A = (169, 157, 67, 128, 28, 105)
The 3rd entry is 67
Find the first entry from the right.
A: 105

[56 116 98 160 91 85]
Give the 2nd largest entry.
A: 116
Give the third entry from the right.
A: 160
Give the third largest entry.
A: 98

array([[143,  99, 144, 104,  95,  91,  95,  96,  37,  83,  86],
       [ 70, 145, 116, 109, 100,  57,  79,  91,  68, 129,  56],
       [ 81,  96,  71,  87, 111, 106, 117, 118, 112,  96, 116]])
Rows and columns are numbered from 1.
Give the bottom-right entry.
116
The entry in the top-left corner is 143
Give the entry in row 3 and column 3.
71
Give the entry just left of 71.
96
The entry directly below 86: 56
Give the entry at row 1, column 2.
99
Give the entry just right of 83.
86
Give the entry just left of 118.
117
Give the entry in row 2 and column 1.
70
Give the entry directly above 117.
79
Give the entry directly below 99.
145
Give the top entry of the column that holds the smallest entry.
37
Give the entry just right of 100.
57
Give the entry in row 3 and column 1.
81
The entry at row 2, column 3 -> 116
The entry directly below the centre entry is 106
The entry directly above the centre entry -> 91

Read these off the table that follows. Rows and columns are numbered from 1.
1) Read off the entry at row 1, column 1.
2) Read off the entry just left of 125.
3) Read off the bottom-right entry.
4) Read off the entry at row 1, column 3.
5) Read off the bottom-left entry.
6) Read off the top-right entry.
7) Read off the entry just right of the smallest entry.
[67 92 72 114 82 94 90 135 106 91]
[55 84 74 102 137 88 58 97 126 35]
[126 48 145 64 105 130 80 67 102 92]
[27 126 32 128 101 43 93 115 103 83]
[62 33 105 93 119 111 68 70 120 65]
[53 80 67 101 124 93 58 121 95 76]
[34 108 47 108 84 42 107 111 63 118]
[39 115 42 136 99 63 92 109 134 85]
[42 133 42 129 58 39 123 129 72 131]
[162 98 131 48 91 128 95 114 77 128]
[77 65 91 103 139 118 54 84 155 49]
[47 127 47 130 101 52 96 94 124 100]
[117 123 100 89 45 79 134 118 67 149]
[66 136 49 117 129 74 64 125 124 66]
[124 124 98 75 79 97 95 142 55 116]
[52 136 34 136 102 72 78 145 121 74]
1) 67
2) 64
3) 74
4) 72
5) 52
6) 91
7) 126
